Below is a small trained network, with its code and all its weights. Each question gives an input and a target symbol and asks what happens when units are switched off, that is, made to give their printed mean instead of their output.

import numpy as np


def w(rows, s, z=0):
    codes = np.array(rows[::2]) - 128.0
    scale = np.full(codes.shape[1], s)
    scale[-1] = z or s
    return codes * scale


def norm(h):
    return h / np.sqrt((h * h).mean(-1, keepdims=True) + 1e-5)


def f(y):
    return np.maximum(y, 0)


def softmax(a):
    e = np.exp(a - a.max(-1, keepdims=True))
    return e / e.sum(-1, keepdims=True)


def log_softmax(a):
    a = a - a.max(-1, keepdims=True)
    return a - np.log(np.exp(a).sum(-1, keepdims=True))


def net(x, mask):
    ids = ['ΓΔΘΛΞΠαβημστω'.index(c) for c in x.split()]
    T = len(ids)
    res = E[ids] + P[:T]
    q, k, v = (norm(res) @ M[0].T for M in (Q, K, V))
    z = softmax(np.where(np.tri(T) > 0, q @ k.T / 3**0.5, -1e9)) @ v
    res = res + np.where(mask[0], z, O[0][:, -1]) @ O[0][:, :-1]
    y = f(norm(res) @ A[0][:, :-1].T + A[0][:, -1])
    res = res + np.where(mask[1:9], y, B[0][:, -1]) @ B[0][:, :-1]
    return log_softmax(norm(res)[-1] @ U[:, :-1].T + U[:, -1])


Q, K, V, O, A, B = {}, {}, {}, {}, {}, {}
E = w([
[90,193,149,136,156],'Γ',
[92,192,149,136,156],'Δ',
[118,126,123,150,147],'Θ',
[175,165,85,251,116],'Λ',
[105,95,153,135,178],'Ξ',
[103,112,120,129,128],'Π',
[115,86,124,146,141],'α',
[96,99,131,124,124],'β',
[179,65,130,107,176],'η',
[94,116,191,135,117],'μ',
[135,172,172,70,163],'σ',
[155,138,154,117,114],'τ',
[104,134,111,122,156],'ω',
],0.028)
P = w([
[183,173,191,24,255],'0',
[221,76,91,92,88],'1',
[207,101,77,95,92],'2',
[203,100,60,109,99],'3',
[198,104,49,120,104],'4',
[195,91,38,127,119],'5',
[185,104,31,128,127],'6',
[174,116,25,129,133],'7',
[164,122,20,134,128],'8',
[156,128,14,141,136],'9',
[149,134,14,146,139],'10',
[138,150,8,152,144],'11',
[128,152,12,167,141],'12',
[145,128,45,147,159],'13',
],0.0056)
Q[0] = w([
[81,43,9,120,206],'head 1',
[57,70,96,146,185],'head 1',
[175,173,142,144,79],'head 1',
],0.012)
K[0] = w([
[6,69,146,217,163],'head 1',
[44,151,89,193,134],'head 1',
[199,104,122,55,115],'head 1',
],0.012)
V[0] = w([
[82,152,1,34,165],'head 1',
[220,215,108,146,160],'head 1',
[27,123,146,151,153],'head 1',
],0.007)
O[0] = w([
[186,19,104,45,200,168],'head 1',
[40,121,99,2,106,255],'head 1',
[43,134,190,192,152,140],'head 1',
],0.0096,0.0014)
A[0] = w([
[109,107,124,188,145,100],'neuron 1',
[229,137,141,161,102,255],'neuron 2',
[255,104,142,149,162,114],'neuron 3',
[134,95,80,162,153,142],'neuron 4',
[56,94,194,126,58,84],'neuron 5',
[74,172,138,118,165,127],'neuron 6',
[111,62,110,136,216,133],'neuron 7',
[139,135,91,194,54,118],'neuron 8',
],0.013,0.0057)
B[0] = w([
[77,106,139,53,122,179],'neuron 1',
[71,174,113,171,134,187],'neuron 2',
[197,213,77,132,161,178],'neuron 3',
[112,60,77,167,192,208],'neuron 4',
[185,192,151,169,154,164],'neuron 5',
[189,28,96,191,114,171],'neuron 6',
[139,154,120,157,50,244],'neuron 7',
[96,50,185,2,138,162],'neuron 8',
],0.0087,0.011)
U = w([
[9,97,205,91,168,102],'Γ',
[96,116,184,109,183,74],'Δ',
[136,95,151,126,138,63],'Θ',
[58,173,116,127,123,98],'Λ',
[106,153,148,129,153,29],'Ξ',
[122,99,139,117,106,93],'Π',
[124,112,147,135,89,62],'α',
[134,134,147,142,126,33],'β',
[251,144,120,117,171,8],'η',
[143,224,191,196,133,169],'μ',
[159,125,167,58,186,255],'σ',
[143,176,123,87,58,231],'τ',
[182,65,147,122,45,254],'ω',
],0.015,0.0057)

Each question gives the input, a string of symbols that net reads in full, and the target symbol t.
The units are the heads (3 rows each of Q, K, V and O) and the neurons (one row each of A and B). Each row of codes is followed by its name. A weight is (code - 128) times the scale printed after its matrix; where a second scale follows, it is the last column's (O, A, B and U).
mask holds one flag per unit, heads first, then neurons. A switched-off unit (its flag False) gives its mean, the last column of its rows in O or B, instead of its output. The means were averaged over made-up inputs and are rounded, as every weight is.
A unit's drop is (log p(t) with every unit on - log p(t) with that unit switched off) / (log p(t) with every unit on - log p(t) with every unit switched off).
The circuit of an input: a set's keep is (log p(t) with only the set's units on - log p(t) with every unit switched off) / (log p(t) with every unit on - log p(t) with every unit switched off). Starting from all 9 units, units are removed one at a time, each time the one whose removal leaves the highest keep (on an exact tie, the one counted first), for as long as the keep stays at least 0.8.
units of the circuit, in order: the units of the circuit, biggest drop first
unit that matters most: the unit with the biggest drop
k most important neurons: the k neurons with the biggest drops, biggest first
input η Λ η Γ Γ β Γ μ Π, target Γ: unit that matters most => head 1
input Θ Θ Π μ Θ μ α, target Γ: units of the circuit, in order => (head 1; neuron 8; neuron 1)
input Π Θ Θ Θ η β Γ, target η: units of the circuit, in order => (neuron 6; head 1)
input ω ω μ Θ η Θ β Θ Θ Θ ω μ, target ω: units of the circuit, in order => (head 1; neuron 7)
input Θ Θ Λ, target Λ: units of the circuit, in order => (neuron 2; neuron 8; head 1; neuron 6)
input μ Δ Ξ Λ μ τ Λ μ Θ Ξ, target ω: 3 most important neurons => (neuron 7; neuron 2; neuron 6)
input Θ Θ Δ ω μ Δ Θ Θ η Θ Γ Θ Θ, target ω: units of the circuit, in order => (neuron 7; neuron 2; head 1)
input Θ η Δ, target η: units of the circuit, in order => (neuron 6; head 1)
input ω Θ τ Θ α Θ Θ ω, target ω: 3 most important neurons => (neuron 7; neuron 2; neuron 3)
input Θ μ α, target Γ: units of the circuit, in order => (head 1; neuron 8; neuron 1; neuron 6)
input Γ σ Γ, target σ: units of the circuit, in order => (neuron 7; head 1)
input Δ Π β Ξ, target μ: units of the circuit, in order => (head 1; neuron 7)
input Λ η Λ Γ η μ μ Θ Θ μ Θ, target Γ: units of the circuit, in order => (head 1; neuron 1; neuron 8)
input α η Γ σ μ, target σ: unit that matters most => head 1
input Ξ η Γ, target η: 4 most important neurons => (neuron 6; neuron 7; neuron 2; neuron 4)
input η Θ Ξ, target ω: 4 most important neurons => (neuron 7; neuron 2; neuron 5; neuron 1)
input Θ β Γ σ σ μ, target σ: units of the circuit, in order => (head 1; neuron 5)
input η Λ μ τ Λ μ σ μ Θ, target Γ: 2 most important neurons => (neuron 8; neuron 1)
input τ Θ Δ β Θ Γ Θ Γ Λ Θ Θ, target ω: units of the circuit, in order => (neuron 7; head 1)
input Λ η μ μ σ μ β, target Γ: 3 most important neurons => (neuron 8; neuron 1; neuron 6)
input μ Λ ω Δ μ Θ Θ η Θ Γ Θ ω, target ω: 3 most important neurons => (neuron 7; neuron 6; neuron 2)
input η Θ Θ τ μ Δ, target τ: 2 most important neurons => (neuron 4; neuron 2)
input Λ τ Λ, target τ: most important neuron => (neuron 8)
input Δ Θ Θ Θ τ σ, target τ: 2 most important neurons => (neuron 4; neuron 8)
input Π μ Π, target Γ: 3 most important neurons => (neuron 8; neuron 1; neuron 2)
input Θ μ σ Ξ μ μ ω, target Γ: 4 most important neurons => (neuron 8; neuron 7; neuron 1; neuron 3)
input σ Γ Δ Λ τ μ, target τ: 2 most important neurons => (neuron 4; neuron 2)
input η τ Γ, target τ: most important neuron => (neuron 4)
